In the rows, 128 means zero.
Here are made-up elements, facts about them, and rows of numbers that follow some of those facts. Name the element behind each unnamed row.

Some rows with their names:
[163  92 127 119 124  68 107 117 157 117 149 152  95 114 116 179  87 170
 125 150 149 110 113 173 136 148  98] : Q_625
[146 151 186 155  72 130 109 122 176 115 102 150  73 159  85 138  91 159
 140 130 110 117 142 142 181 136 147] : Q_871
[155 126 104 119 131 104  90 153 115 138 164 153 159 146 173 190 149 106
 160 121  93 141  95 144 137 183 138] : Q_268
[127 133 153 165 117 105  95 139 157 157 113 148  93 156 100 148  83 116
 107 113 140 135 140 155 151 142 168] : Q_87
[170  81 147 115 134 116  57 104 146 135 123 110 124 121  88 116 133  83
 154 147  64 129 128 118 157 125 128] : Q_446
[141 123 180 124 119 114  91 138 146 150  83  89  70 133 123 100  80 135
 131 128  73 126 154 135 182 141 151] : Q_59
[ 83  77 119 118 100  62  72 157  84 185  89  97 108 119 173 105 146 171
 119 118  83 111  68 145 158 211 173] : Q_855
[167 119 119 153 118 117  67 123 154 147 161 125 138 139  87 168 129  79
 154 109 108 148 121 168 136 130 142] : Q_543
[164 123 162 153  69 141 113 122 173 112  86 127  69 129 127 152  97 109
 157  94  95 147 142 146 137 135  99] : Q_397
[ 99 137 120 130 123  91 112 157 112 140 140 164 127 158 179 180 136 169
 129 124 131 125 125 138 157 207 167] : Q_148
[101  68 102 121 132  90  53 158  85 194 153  92 114  78 112 111 150  88
 150  89  90 159  64 134 133 182 170] : Q_802
[161 150 112 124  93 102 122  72 159 110 143 149 105 116  83 164  80 171
 114 152 152 120 158 166 125 125  99] : Q_242
[154  80 126 142 104  85  87 111 144 116 152 134 117 114 103 156  78 161
 118 147 150 109 125 189 142 140  99] : Q_246
[132 118 154 161 110 102 100 123 153 136 100 153 128 161 134 145  85 137
 107 133 102 112 146 156 153 137 162] : Q_400
[111  61 103 116 127  75  54 153  84 167 126 120 168 105 168 106 149 117
 148 128  62 111  63 126 134 154 158] : Q_973
[135  98 151 165 121  99  97 115 150 130  88 167 141 162 138 141  91 147
 102 140  85 109 142 145 150 128 163] : Q_734
[132  97 108 117 105 138 109 154 118 118 120 162 145 119 181 194 134 103
 144 109 136 143  86 137 125 208 130] : Q_64
[130  97 108 115 105 141 110 154 121 117 122 162 144 118 180 196 134 104
 140 109 136 143  86 136 121 208 128] : Q_542
[171 122 151 142  85 136  81 102 172 115 146 159 105 159  79 149 141 106
 158 135  68 128 113 125 158 125 114] : Q_282

There are 3 kinds of fact about the elements: τ, Ξ, π.
τ lugril <- Q_114, Q_162, Q_200, Q_203, Q_233, Q_242, Q_246, Q_264, Q_301, Q_305, Q_319, Q_36, Q_46, Q_482, Q_505, Q_534, Q_554, Q_61, Q_625, Q_63, Q_650, Q_656, Q_671, Q_684, Q_69, Q_702, Q_735, Q_737, Q_781, Q_861, Q_865, Q_877, Q_945, Q_959, Q_979, Q_993, Q_999
τ gurin <- Q_119, Q_128, Q_148, Q_185, Q_235, Q_239, Q_259, Q_317, Q_338, Q_383, Q_400, Q_41, Q_443, Q_453, Q_560, Q_580, Q_583, Q_587, Q_59, Q_618, Q_636, Q_645, Q_662, Q_68, Q_691, Q_722, Q_734, Q_75, Q_819, Q_824, Q_844, Q_855, Q_87, Q_871, Q_895, Q_91, Q_981, Q_992, Q_994
τ nubar <- Q_175, Q_196, Q_2, Q_268, Q_282, Q_446, Q_475, Q_481, Q_490, Q_514, Q_520, Q_543, Q_547, Q_611, Q_622, Q_695, Q_705, Q_713, Q_717, Q_802, Q_856, Q_862, Q_930, Q_952, Q_973, Q_988
τ fizis <- Q_179, Q_180, Q_183, Q_325, Q_340, Q_397, Q_454, Q_462, Q_480, Q_542, Q_607, Q_64, Q_674, Q_706, Q_732, Q_798, Q_875, Q_923, Q_975
[Q_114, Q_119, Q_338, Q_618, Q_979] Ξ Q_975
[Q_128, Q_583, Q_63, Q_735] Ξ Q_520
[Q_148, Q_162, Q_200, Q_514, Q_580, Q_625, Q_671] Ξ Q_175
[Q_179, Q_340, Q_636, Q_734, Q_875] Ξ Q_994
[Q_185, Q_481, Q_645, Q_798] Ξ Q_695
[Q_196, Q_453, Q_560] Ξ Q_180
[Q_2, Q_542, Q_691, Q_737] Ξ Q_625
[Q_203, Q_650] Ξ Q_514
[Q_233, Q_325, Q_480, Q_732] Ξ Q_200
[Q_235, Q_246, Q_717, Q_930] Ξ Q_490
[Q_239, Q_268, Q_454, Q_64] Ξ Q_580
[Q_242, Q_69] Ξ Q_717
[Q_259, Q_587] Ξ Q_196
[Q_264, Q_301, Q_319, Q_722, Q_824] Ξ Q_87
[Q_282, Q_446, Q_547] Ξ Q_611
[Q_305] Ξ Q_875
[Q_317, Q_46, Q_534, Q_656] Ξ Q_453
[Q_36, Q_75, Q_871] Ξ Q_246
[Q_383, Q_68, Q_895, Q_975] Ξ Q_702
[Q_397, Q_462, Q_505, Q_607, Q_945, Q_959] Ξ Q_63
[Q_41, Q_952] Ξ Q_684
[Q_443, Q_819, Q_992, Q_993] Ξ Q_383
[Q_475, Q_981] Ξ Q_583
[Q_482, Q_59, Q_844] Ξ Q_735
[Q_543, Q_674, Q_695, Q_856, Q_87] Ξ Q_781
[Q_554, Q_802, Q_861] Ξ Q_798
[Q_61, Q_705, Q_877] Ξ Q_713
[Q_611, Q_713, Q_994] Ξ Q_400
[Q_622, Q_662, Q_855] Ξ Q_183
[Q_706, Q_865] Ξ Q_543
[Q_862, Q_973] Ξ Q_734
[Q_91, Q_923, Q_999] Ξ Q_480
[Q_988] Ξ Q_930
{Q_114, Q_674, Q_802, Q_855, Q_895, Q_973, Q_999} π 706
{Q_119, Q_162, Q_2, Q_239, Q_264, Q_46, Q_481, Q_554, Q_607, Q_91, Q_959, Q_979} π 324
{Q_128, Q_259, Q_282, Q_397, Q_560, Q_61, Q_618, Q_656, Q_68, Q_871} π 804
{Q_148, Q_185, Q_235, Q_268, Q_301, Q_305, Q_317, Q_338, Q_340, Q_36, Q_41, Q_475, Q_505, Q_534, Q_542, Q_547, Q_587, Q_622, Q_64, Q_650, Q_705, Q_732, Q_75, Q_856, Q_861, Q_988, Q_993} π 931
{Q_179, Q_233, Q_446, Q_454, Q_59, Q_636, Q_671, Q_691, Q_819, Q_923, Q_981} π 337
{Q_203, Q_242, Q_443, Q_462, Q_482, Q_645, Q_662, Q_706, Q_722, Q_737, Q_844, Q_862, Q_945, Q_952} π 862
{Q_319, Q_325, Q_69, Q_824, Q_865, Q_877, Q_992} π 629

Which element is each row?
No name comes twice in this set of rows, the named rows included.
[164 143 105 109 141  48  92  95 106 191 119  80 135  72 121 139 145  85
 148 143  68 126 128 141 122 133 153]  Q_2
[147 163 137 134  92 116 126  79 164 118  98 153  99 157  95 159  81 145
 113 134 139 129 159 144 137 126 161]  Q_662
[136 105 151 163 117 102  99 117 153 132  92 163 138 162 137 143  90 143
 104 138  90 110 141 149 150 132 163]  Q_994
[153  83 119 145 122  89  84 123 144 118 150 146  97 107  90 155  85 150
 112 138 153 124 120 175 139 135 101]  Q_781
[163 111 139 114 101 138 116 116 174 125  93 143 112 117 165 196  83  84
 135 119 121 124 101 164 121 176 114]  Q_480
[165 119 117 158 126 120  66 124 152 151 161 128 130 137  82 164 131  77
 152 103 115 154 117 166 134 129 147]  Q_695
[ 89 124 112 171 132 112  89 159 103 145 144 168 116 156 156 156 135 141
 112  98 149 160 119 129 152 186 175]  Q_185
[143  88 181 120 133 103  78 116 151 138  77 141  92 154 108 105  92 134
 105 152  69 113 144 115 175 127 163]  Q_636
[149 163 132 156  95 122 129  83 157 116  99 136  84 156 114 133  81 163
 122 114 124 133 159 162 138 126 149]  Q_844
[152 135 185 111 132  85 103 132 168 166  82 114  71 141 113 131  86 127
 126 151  81 119 144 122 174 154 159]  Q_691
[144 147 163 130 117  84 116 130 167 154 109 149  96 158 142 175  81 139
 123 134 117 112 141 164 149 164 158]  Q_580
[105  96 106 109 100  48  73  81  88 129 104  79 137  68 104 106 121 152
 103 163 145 113 140 138 137 135 119]  Q_979

The same elements again, as new rows of numbers:
Some rows with their names:
[151 124 161 122 158 137 123  87  97 141 146 132 101  80 132 135 128  83
 100  84 136 152 148 125 173 121 160 139 134 149 148  96  79 143 132 111
 128 143 114 111 114 124 115 153 103  92 136 124 181 154 143 132 100 118
 134] : Q_671
[111 153 156 123 101 110 119 147 140 170 143 167  92 143  79 122 136  71
 104 112 132 124 105 105 163 128  80 131 128 140 122 138  87 184 122 145
 150 145 166  98 141  87 137 156  96 126  98 122 183 122 124 151  96 118
 132] : Q_480
[145 103 171 133 167 138 134  81  97 126 131 100 103  92 151 172 128  92
 116  88 138 127 129 124 129 126 192 128 137 133 151 107 107  97 111 123
 111 137 101 146 114 129 117 148 126  99 147 145 147 136 128 130 133 130
 129] : Q_36
[145 105 169 132 168 140 133  81  97 126 131 102 102  93 151 170 128  94
 115  89 140 126 129 124 129 126 192 128 137 133 152 108 108  97 111 122
 108 137  99 147 114 131 117 147 126  98 149 146 148 138 129 129 132 130
 127] : Q_534
[122 145 119 113  82 144 147 177 173 105 119 177 152 179 150 123 164 163
 163 204 116  67 102 146  61 114   6  96 164 162  74 131 172 152 163 149
 147 129 169 125 178  76 131 139 181 126 109  75 105 159 128 122 137 139
 169] : Q_706
[137 138  65 124 141 137 154 114 146 103 144 130 104 162 136 130 118 158
 168 149 135 119 114 148 124 127 108 108 138 112 105 155 149  71 131 157
 110 110 118 156 137 113 101 118 127 142 140 136  90  85 127  86 143 147
 159] : Q_282
[133 139  88 131 183 134 143 100 124 142 158 132  53 145 137 153 109 123
 126  89 125 138 126 133 133 142 174 132 123 115 141 138 117  89 106 146
 108 104  90 134  99 121 122 127 105 149 145 161 137  71 121 103 129 119
 137] : Q_547
[120 128 150 101 139 131 123 105 142 152 143 153  57 119 115 226 139  92
 115 102 141  94  89 101 121 129 134 125 137 129 146 141  97 132  94 150
 113 134 148 136 120  75 137 155 118 113 127 159 159  99 100 124 128  99
 127] : Q_542
[154 152  53 131 116 134 151 155 166  86 142 151 150 185 146  76 130 202
 180 193 110 114 150 171  86 114  28  84 154 146  65 133 161 112 170 147
 146 105 120 111 157 111 113 124 148 155 103  51  90 136 141 104 135 149
 172] : Q_952
[129 141 132  98 156 125 134 114 109 140 108 115 120  83 147 192 110 135
 100 100 124 128 119 115 120 138 166 153 108 110 166 113 141 140  96 111
 122 129 145 152  95 141 150 111 146 134 153 186 116  84 112 125 145  86
  93] : Q_185
[150 176 126 145 159 106 181 146 126 152 151 155 108 164 129  35  96 102
  90 118  95 167 129 142 150 151 101 134 108 115 134 108 127 147 129 132
 144 104 123 116  98 133 136 109 121 160 119 126 176  74 160 151 111 138
 156] : Q_543
[125 170 149 123 129 110 151 165 102 157 106 140 163 114 134  79 106 116
  79 119 103 157 126 125 146 147 115 166  95 118 153 100 151 192 127 101
 154 132 162 124 105 157 158  97 148 147 137 159 144 101 144 157 119 109
 108] : Q_87
[142 134 147 129 135 146 154 147 117  92 126 136 185 131 165  88 142 144
 135 177 120 102 151 149  92 133  80 107 159 155 106  89 152 133 161 109
 130 137 105 113 157 128 108 137 165 106 121  70 135 193 158 127 124 150
 155] : Q_319
[151 134 103 130 179 123 145  93 135 135 156 126  59 137 134 154 105 127
 121  93 120 143 127 133 128 135 166 120 120 109 145 133 109  89 102 146
 114  98  99 136  90 118 129 126 110 149 132 146 143  67 121 117 135 118
 136] : Q_988
[110  93 111  98  80 104  85 137 144 105  93  90 193 119 103 161 131 155
 143 187 153 130 101 101 107 144 177 135 114  64 163 167 136  96 119 124
 101 111 137 155 126 141 125  93 138 127 117 151  87 121 119 106 150 134
 109] : Q_119
[ 90 126 141 136 129 149 103 135 131 187 147 184  43 150 131 153 156  74
 107  87 125 126  93 115 139 132 163 168 124 153 143 139 115 158 129 139
 121 122 133 121 118  92 150 142 114 122 150 175 173 123 118 124 107 108
 138] : Q_179
[126 116 137 185 139 123 158 129 173 144 167 152  84 165  99  27 106 131
 110  97  89 160 165 137 178 124 101 117  96 130 120 144 119 126 111 140
 138 104 117  92  96 156 147 110  82 163 118 116 155 104 132 180 127 141
 127] : Q_520
[146 154 198 146 154 122 180 136  86 141 126 135 156 119 151  48 115  66
  77 118 111 150 130 135 151 147 120 142 125 137 144  77 133 160 137 107
 140 143 128 130 120 144 124 123 145 110 138 128 187 139 171 165 110 151
 147] : Q_781
[143 148 115 164 139 101 143 139 130 157 152 136  96 173 110  44 106 104
 112 103 104 177 136 141 154 134 129 130 107 117 121 131 108 134 132 141
 151 103 113 107 104 137 138 121  97 167 108 111 162  88 144 152 111 145
 144] : Q_490

Name these rows:
No name comes twice in this set of rows, the named rows included.
[124 112 156 139 171 149 132  91  86 132 135 105  98 103 152 169 130  89
 121  83 145 122 128 126 136 133 201 141 138 141 145 114 117  98 115 123
 102 145  90 147 126 134 109 148 121 102 161 160 141 142 129 115 126 132
 126]  Q_305
[127 150  64 134 160 139 149 133 137 112 150 127 102 174 142 140 119 165
 161 139 128 106 134 146  96 140 115 106 144 127 102 144 150  83 128 150
 112 111  86 128 140 119 109 132 129 157 129 118 100 101 125  90 139 135
 146]  Q_973
[136 143  89 142 171 135 129 112 127 164 165 160  50 148 137 101 116 114
 111  85 110 171 138 140 158 136 167 152 112 129 143 127 107 124 131 134
 125  95  96 110  89 125 136 120  96 148 142 149 168  90 138 114 109 116
 147]  Q_446
[151 134  99 125 180 127 146  92 134 136 156 130  58 134 136 156 108 129
 121  95 120 142 129 131 129 136 163 122 120 110 146 134 109  89 101 144
 110 100  99 133  90 117 128 127 109 145 134 148 143  68 122 114 135 116
 137]  Q_622
[122 131  96 109 121 130 112 140 126 109 104 104 159 112 137 186 126 184
 150 141 132 100 137 127  86 123 121 123 131 127 120 133 158 127 120 120
 130 134 135 135 139 140 139 124 153 143 130 130  70 126 103 112 151 105
  95]  Q_855
[138 118 183 168 128 118 130 128  95 148 128 114 140 127 126  60 127  72
 104  99 124 161 139 133 156 125 156 138 123 141 128 104 106 143 142 118
 146 141 114 118 128 148 125 140 113 117 123 111 167 161 151 165 107 157
 134]  Q_246
[ 88 123 139 126 139 148 117 124 130 167 141 156  48 147 131 204 148  84
 123  91 140  94  81 108 114 139 167 148 134 139 142 149 126 122 103 151
 103 131 128 146 128  90 138 148 123 123 154 188 143 105 103 112 129 111
 127]  Q_340
[133 121  96 110 113 115  95 138 123 111  93  90 163 119 143 191 130 177
 152 143 133 114 129 128  68 117 144 123 131 120 120 132 149 122 128 124
 138 125 133 141 133 135 144 127 159 147 120 120  68 125 102 114 153 109
  98]  Q_895
[143 132 145 132 132 145 149 146 118  93 124 132 183 133 163  87 143 144
 138 174 123 104 151 148  94 130  86 106 159 157 104  92 149 132 162 111
 131 139 103 113 160 130 109 138 161 108 119  68 132 194 155 129 124 152
 153]  Q_865
[128 138 111  92 144 121 106 104 110 138 118 105 114  71 114 214 111 140
 115  88 142 129 135 106 143 125 160 142 114 115 155 129 111 141  96 116
 127 142 144 132 107 134 137 132 116 130 137 168 112  95  99 115 134  80
  83]  Q_148

Now the same elements, written a new way:
Some elements and their rows:
[156  84  99 112 153 165 176 200 101 116 160 134  89 112 107 113 147 110
 106 118 148 174 123 121 117 109 178 102 101 120 125 118 125 142 252 160
 101  99 131 235 188 135 108 120 123] : Q_46
[162  87 102 111 136 162 178 181 102 117 157 139  90 118 108 115 148 106
 108 116 143 158 123 122 115 109 194  99 103 114 126 117 146 141 246 169
  99  99 131 233 176 128 109 119 123] : Q_162
[130  88 133 137 117 131 135 108 137 164 128 130 132 117 104 114 133 109
 103 125 129  99 120 129 116 121 100 136 116 132 156 160 145 141 121 111
 176 108 131 130 117 114 133 116 121] : Q_454
[129  98 132 132 144 151 126 112 171 115 166 130 117 115 120 118 169 111
 156 118 126 136 122 122 117 106 130 109 102 133 136 134 124 188 123 107
 134 113 133 118 123 145 122 120 126] : Q_877
[128 166 102 132 127 130 141 155  94 115 126 128 110 112 105 133 130 136
  96 121 138 135 117 122 118 139 115 107 102 114 175 195 125 141 204 132
 106 108 135 143 164 124 107 170 116] : Q_259
[129 171 103 133 128 130 145 152  93 116 128 127 108 113 105 135 131 132
  96 120 137 133 114 123 118 136 121 107 101 116 176 193 127 141 202 135
 106 105 135 138 162 124 109 171 117] : Q_560
[127 155 102 130 162 132 133 125  99 119 130 130 139 116 107 147 149 142
 102 142 127 117 121 126 114 108 179 104 106 113 151 201 145 161 249 151
 114 106 132 127 218 115 110 149 120] : Q_61
[126  91  96 110 111 141 142 140 194 118 171 142 110 122 136 117 140 107
 151 151 128 103 141 126 117 113 100 109 101 162 121 154 109 144 121 105
 103 142 129 179 122 114 105 113 156] : Q_242
[129 176  98 121 101 132 125 128  99 134 128 166 117 142 153 206 132 163
 115 159 125 100 122 151 119 161  98 133 103 115 160 115 111 144 119 113
 111 172 137 114 124 115 120 121 145] : Q_475
[132 174 100 111  97 129 128 128  97 135 131 154 142 177 148 182 132 139
 106 145 125  98 120 160 122 153  97 122 104 110 163 113 114 151 125 109
 114 130 135 113 121 114 130 119 144] : Q_268
[131 153  99 115 112 132 127 149  97 119 127 150 137 144 153 184 133 167
 106 165 125 101 120 143 120 158  97 140 100 114 163 116 110 148 122 109
 106 151 133 112 125 116 132 122 149] : Q_988
[127 179  96 141 129 133 131 112 120 115 131 133 149 117 164 147 173 131
 112 171 121 100 121 172 118 119 105 105 106 113 142 115 108 153 127 107
 121 140 135 132 131 116 107 120 125] : Q_993
[135 169 102 113 108 131 127 131 100 119 131 163 141 161 157 199 138 157
 108 152 123 100 123 137 120 128 101 158 100 112 147 118 111 158 121 109
 106 144 135 108 129 116 125 128 148] : Q_705
[137 167 101 115 110 130 129 129  99 120 128 161 140 160 155 195 139 157
 107 153 124  99 122 137 118 127 102 155 102 111 149 119 109 158 122 109
 105 145 136 108 129 115 125 127 149] : Q_547
[159  86  98 141 137 131 188 112 113 129 132 131  92 113 108 116 156 108
 107 121 128 104 125 121 119 118 126 135 102 125 139 118 118 139 133 113
 134 109 132 157 120 116 116 118 121] : Q_975
[130  91 101 119 139 151 145 141 159 119 153 131 102 116 107 117 153 106
 115 124 128 126 121 133 115 110 126 105 104 127 125 151 138 144 153 112
 105 111 134 156 139 126 111 121 131] : Q_781
[130 132 114 114  97 129 147 131 100 118 133 129  93 116 107 118 132 106
 107 117 151 125 119 123 118 111 111 108 103 124 132 147 123 142 123 111
 105 107 134 157 123 125 108 122 123] : Q_580
[146 110 100 112 117 134 133 144 106 146 139 143  94 142 106 126 136 118
 107 118 139 112 122 128 118 128 107 127 102 124 148 117 158 144 125 122
 105 106 133 129 121 116 136 117 158] : Q_175
[128 110  99 117 143 143 141 121 153 118 152 130  95 117 106 115 167 110
 111 122 127 124 122 135 117 112 137 106 102 132 127 140 133 145 146 110
 105 109 132 172 132 126 108 117 128] : Q_702

Which element is each row?
No name comes twice in this set of rows, the named rows included.
[195  85  97 113 136 154 205 231  96 143 152 161  87 117 106 117 140 111
 106 116 155 161 121 122 119 116 158 107 100 113 140 117 175 140 217 184
  99 104 138 150 160 123 141 136 167]  Q_481
[141 159 100 113 150 132 134 144  93 139 128 139 116 128 105 171 136 170
  97 128 129 113 120 122 116 124 156 119 101 112 176 162 162 151 220 172
 104 105 136 111 187 115 142 155 124]  Q_282
[192  87 111 127 121 155 135 189 109 132 169 156  91 131 138 114 153 115
 170 117 128 145 120 134 142 112 100 114 101 112 163 107 139 143 124 109
 104 137 157 114 123 142 168 157 185]  Q_802
[129 118 102 113 108 132 148 151 100 115 134 130  95 114 107 116 130 108
 107 117 154 139 118 119 119 116 102 115 103 134 134 158 112 142 123 110
 104 119 133 155 122 131 109 128 121]  Q_453
[126 139  99 126 167 140 132 145  97 115 129 129 138 115 106 135 136 153
  99 154 127 127 119 133 116 122 134 102 112 115 168 185 141 153 250 141
 107 106 133 166 207 115 109 125 120]  Q_656
[206  81 101 129 126 140 199 149  96 139 133 159  85 111 107 116 133 108
 108 117 157 166 138 117 118 120 180 108 104 116 126 118 119 136 210 218
 102 104 133 229 145 127 111 121 121]  Q_607
[136  87 128 147 137 131 133 108 133 149 130 131 133 115 106 119 139 116
 106 129 127 102 123 120 116 110 118 177 102 131 140 193 123 147 124 110
 166 118 132 112 123 117 128 121 119]  Q_179
[149 104 109 164 139 131 147 112  96 155 124 136 100 112 107 156 133 150
 101 147 127 118 121 122 116 151 137 107 123 114 171 169 135 141 210 200
 154 106 135 160 163 115 118 124 117]  Q_397
[126 178 107 143 108 135 128 112 135 118 130 151 139 119 169 186 141 139
 138 173 122 102 121 160 117 130 101 105 122 116 132 127 109 154 124 112
 120 163 135 151 147 116 106 118 121]  Q_505
[159  90 147 114 103 160 130 119 137 116 173 139  94 155 157 115 155 106
 178 118 126 124 120 149 129 106 132 101 115 113 141 110 120 156 148 110
 119 104 132 191 121 136 123 119 125]  Q_999
[129 136 106 124  96 131 139 134 105 117 134 129  90 112 107 118 131 107
 108 118 152 147 120 122 118 119 112 109 101 137 127 162 113 142 121 112
 105 132 136 160 122 140 108 125 122]  Q_583

